Here is a tiny trained network, its code and every weight. The questions are about switching its units off for an input and a target symbol, where a switched-off unit gives its printed mean instead of its output.

import numpy as np


def w(rows, s, z=0):
    codes = np.array(rows[::2]) - 128.0
    scale = np.full(codes.shape[1], s)
    scale[-1] = z or s
    return codes * scale


def norm(h):
    return h / np.sqrt((h * h).mean(-1, keepdims=True) + 1e-5)


def softmax(a):
    e = np.exp(a - a.max(-1, keepdims=True))
    return e / e.sum(-1, keepdims=True)


def log_softmax(a):
    a = a - a.max(-1, keepdims=True)
    return a - np.log(np.exp(a).sum(-1, keepdims=True))


def net(x, mask):
    ids = ['βδεθξπψω'.index(c) for c in x.split()]
    T = len(ids)
    res = E[ids] + P[:T]
    u = 0
    for l in range(3):
        r = norm(res)
        for j in range(2):
            rows = slice(2 * j, 2 * j + 2)
            q, k, v = (r @ M[l][rows].T for M in (Q, K, V))
            z = softmax(np.where(np.tri(T) > 0, q @ k.T / 2**0.5, -1e9)) @ v
            o = O[l][rows]
            res = res + np.where(mask[u + j], z, o[:, -1]) @ o[:, :-1]
        u += 2
    return log_softmax(norm(res)[-1] @ U[:, :-1].T + U[:, -1])


Q, K, V, O = {}, {}, {}, {}
E = w([
[88,151,132,179,215,181,136,145,148,122,172,82],'β',
[191,164,123,81,147,206,151,110,55,96,92,112],'δ',
[90,140,87,129,117,153,95,165,88,180,157,126],'ε',
[172,79,138,161,154,117,137,160,18,109,128,133],'θ',
[78,103,170,214,12,169,168,59,126,117,104,99],'ξ',
[249,142,147,120,86,159,83,144,101,153,159,164],'π',
[143,118,58,179,133,170,148,144,155,137,180,138],'ψ',
[112,129,79,139,139,141,104,96,68,178,181,106],'ω',
],0.013)
P = w([
[90,201,81,221,109,147,2,109,119,32,158,138],'0',
[73,167,69,161,99,145,2,139,121,22,137,112],'1',
[102,97,78,166,143,178,30,71,138,100,122,134],'2',
[100,172,98,202,141,179,88,111,92,128,131,153],'3',
[133,128,85,154,91,155,104,165,113,104,152,61],'4',
[125,149,123,190,160,176,117,114,97,178,112,148],'5',
[143,115,104,142,86,150,151,170,96,130,162,63],'6',
[128,148,147,167,155,174,151,119,90,207,126,161],'7',
[147,75,121,105,88,154,180,211,100,138,157,60],'8',
[166,78,163,134,171,167,178,94,110,216,120,143],'9',
[121,170,178,137,140,148,233,139,72,210,143,182],'10',
[167,65,168,57,87,139,249,183,102,157,173,71],'11',
[157,109,228,101,164,134,232,130,82,228,124,191],'12',
],0.0098)
Q[0] = w([
[148,136,173,194,107,232,176,148,10,186,165,98],'0.h1',
[146,185,121,109,99,105,155,189,103,88,188,57],'0.h1',
[125,112,149,197,200,173,96,59,138,212,31,235],'0.h2',
[111,218,189,170,79,159,254,186,61,193,154,121],'0.h2',
],0.011)
K[0] = w([
[102,89,189,139,59,131,181,94,158,152,92,103],'0.h1',
[112,174,156,166,136,147,162,97,93,152,130,205],'0.h1',
[153,26,100,88,99,156,95,162,154,113,142,11],'0.h2',
[139,74,170,93,139,142,211,122,135,213,127,141],'0.h2',
],0.013)
V[0] = w([
[155,152,89,149,136,106,163,140,192,98,110,171],'0.h1',
[128,112,63,129,171,173,131,159,118,205,175,109],'0.h1',
[177,127,124,116,112,80,130,2,115,153,164,75],'0.h2',
[70,141,210,94,78,153,84,161,130,152,88,138],'0.h2',
],0.0082)
O[0] = w([
[46,68,162,45,125,116,67,185,154,127,66,147,3],'0.h1',
[119,192,151,92,92,65,129,45,82,29,165,185,61],'0.h1',
[212,29,100,95,173,109,88,35,187,115,142,18,98],'0.h2',
[184,254,83,193,161,38,176,135,142,148,81,121,58],'0.h2',
],0.0061,0.005)
Q[1] = w([
[127,101,84,176,123,215,165,147,127,252,129,91],'1.h1',
[129,115,111,129,146,116,110,90,150,135,72,188],'1.h1',
[99,123,174,138,101,187,108,142,104,115,148,130],'1.h2',
[125,150,76,104,157,104,60,151,128,89,119,164],'1.h2',
],0.013)
K[1] = w([
[254,87,221,46,160,105,176,195,73,128,76,152],'1.h1',
[90,115,39,150,109,140,49,171,162,96,97,101],'1.h1',
[167,119,123,77,199,134,185,202,135,188,161,149],'1.h2',
[128,148,102,205,122,168,34,129,98,62,115,123],'1.h2',
],0.0091)
V[1] = w([
[81,64,121,135,158,1,106,139,108,155,118,128],'1.h1',
[149,65,169,135,174,91,153,150,84,58,53,149],'1.h1',
[110,144,105,8,183,83,62,154,15,171,154,124],'1.h2',
[71,98,25,119,166,143,108,160,192,199,142,120],'1.h2',
],0.0065)
O[1] = w([
[142,201,239,156,83,192,148,108,57,150,193,45,2],'1.h1',
[99,143,156,102,106,235,89,232,137,170,133,102,201],'1.h1',
[162,129,89,234,76,210,254,98,249,92,173,139,92],'1.h2',
[165,136,122,110,118,55,197,45,84,81,160,187,92],'1.h2',
],0.0074,0.0044)
Q[2] = w([
[93,164,212,37,125,49,85,134,229,113,135,59],'2.h1',
[121,94,145,238,132,181,82,86,224,139,73,69],'2.h1',
[146,4,52,207,189,79,174,168,99,254,102,81],'2.h2',
[51,133,101,64,120,29,137,132,211,156,108,143],'2.h2',
],0.0085)
K[2] = w([
[108,154,82,185,97,149,7,103,80,80,106,141],'2.h1',
[177,91,41,186,124,189,125,155,77,115,118,116],'2.h1',
[210,158,179,11,125,136,179,134,144,167,112,140],'2.h2',
[153,158,92,173,149,161,37,122,145,63,107,131],'2.h2',
],0.011)
V[2] = w([
[155,173,128,118,247,125,88,154,123,107,152,96],'2.h1',
[254,147,113,83,64,112,86,166,101,149,132,192],'2.h1',
[66,62,108,219,136,77,126,150,137,169,158,119],'2.h2',
[42,129,91,86,181,159,228,97,92,126,75,45],'2.h2',
],0.0087)
O[2] = w([
[134,85,169,121,20,149,208,137,222,152,145,160,147],'2.h1',
[22,127,119,195,161,157,170,125,111,88,167,94,157],'2.h1',
[170,174,254,105,140,185,149,204,77,158,187,79,253],'2.h2',
[159,151,90,179,125,210,40,146,112,33,130,193,110],'2.h2',
],0.0086,0.0037)
U = w([
[184,143,177,83,52,97,128,144,157,127,120,215,176],'β',
[120,87,53,166,136,140,83,146,173,104,95,170,122],'δ',
[140,254,121,187,141,80,195,141,110,101,104,158,112],'ε',
[117,140,155,132,123,222,124,186,117,169,145,79,118],'θ',
[154,180,129,94,170,75,29,133,119,143,78,74,249],'ξ',
[98,106,107,94,147,88,199,109,170,184,116,70,98],'π',
[45,82,165,21,142,123,136,103,61,63,167,189,4],'ψ',
[207,96,152,130,130,124,107,46,163,70,196,69,127],'ω',
],0.0063,0.0021)

Each question gives the input, a string of symbols that net reads in full, and the target symbol t.
The units are the heads (2 rows each of Q, K, V and O). Each row of codes is followed by its name. A weight is (code - 128) times the scale printed after its matrix; where a second scale follows, it is the last column's (O and U).
mask holds one flag per head, layer by layer. A switched-off head (its flag False) gives its mean, the last column of its rows in O, instead of its output. The means were averaged over made-up inputs and are rounded, as every weight is.
A unit's drop is (log p(t) with every unit on - log p(t) with that unit switched off) / (log p(t) with every unit on - log p(t) with every unit switched off).
The circuit of an input: a set's keep is (log p(t) with only the set's units on - log p(t) with every unit switched off) / (log p(t) with every unit on - log p(t) with every unit switched off). Starting from all 6 units, units are removed one at a time, each time the one whose removal leaves the highest keep (on an exact tie, the one counted first), for as long as the keep stays at least 0.8.
units of the circuit, in order: the units of the circuit, biggest drop first
unit that matters most: the unit with the biggest drop
heads that matter: for each layer, one digit per head in row order, 1 if its drop is at least 0.15 and else 0, layers parted by /
input δ δ ξ, target δ: unit that matters most -> 1.h1
input θ θ ε ε β ε θ δ ω β, target ω: units of the circuit, in order -> (0.h1; 0.h2)
input θ θ δ ξ β β ξ θ, target ξ: heads that matter -> 01 / 01 / 00
input π ε θ θ θ δ θ θ π ξ, target π: heads that matter -> 00 / 00 / 01
input ξ θ δ θ θ ε θ ψ δ ξ ε ξ θ, target ξ: units of the circuit, in order -> (1.h2; 0.h2)
input θ π θ θ ψ β θ θ ε π ξ ω ξ, target ω: units of the circuit, in order -> (0.h2; 1.h2)
input ε θ ω θ ε ω, target ε: units of the circuit, in order -> (0.h1; 0.h2)
input θ ψ θ π ξ ε β ε ψ, target π: heads that matter -> 00 / 10 / 01
input β ξ ψ, target ψ: heads that matter -> 00 / 11 / 01
input ω ω π θ ξ θ ξ θ ξ ψ, target ξ: units of the circuit, in order -> (1.h2; 0.h2)
input ξ θ θ θ θ δ ψ ξ, target ψ: units of the circuit, in order -> (1.h2; 0.h2)
input δ θ ω β ε, target β: units of the circuit, in order -> (2.h1; 0.h1)
input ψ θ β ε θ θ ε ψ ξ δ, target δ: heads that matter -> 00 / 00 / 01
input θ ε ψ, target ε: heads that matter -> 11 / 00 / 00
input β ξ ξ ω ε ε, target ε: unit that matters most -> 1.h2
input θ ε ε δ, target ε: heads that matter -> 11 / 10 / 00
input ξ ξ ε, target ξ: units of the circuit, in order -> (0.h2; 1.h2)
input ω ω ω, target ω: heads that matter -> 00 / 00 / 00
input ε ε δ, target ε: units of the circuit, in order -> (0.h2; 0.h1)
input θ θ θ ε δ θ ξ δ ψ θ ξ ε, target ξ: units of the circuit, in order -> (2.h1)
input ξ ξ θ ψ θ ψ ε ω ψ ξ ξ ψ β, target ψ: units of the circuit, in order -> (0.h2; 1.h2)
input β θ ψ ξ ω ξ, target ω: heads that matter -> 01 / 01 / 00
input ε ψ ω ω θ θ ω θ, target ω: units of the circuit, in order -> (0.h2; 0.h1)
input θ θ β θ ω δ β ε, target β: heads that matter -> 10 / 01 / 10
input θ δ β θ, target β: heads that matter -> 10 / 00 / 10
input θ θ ε θ δ θ β ω π θ, target π: heads that matter -> 10 / 01 / 01
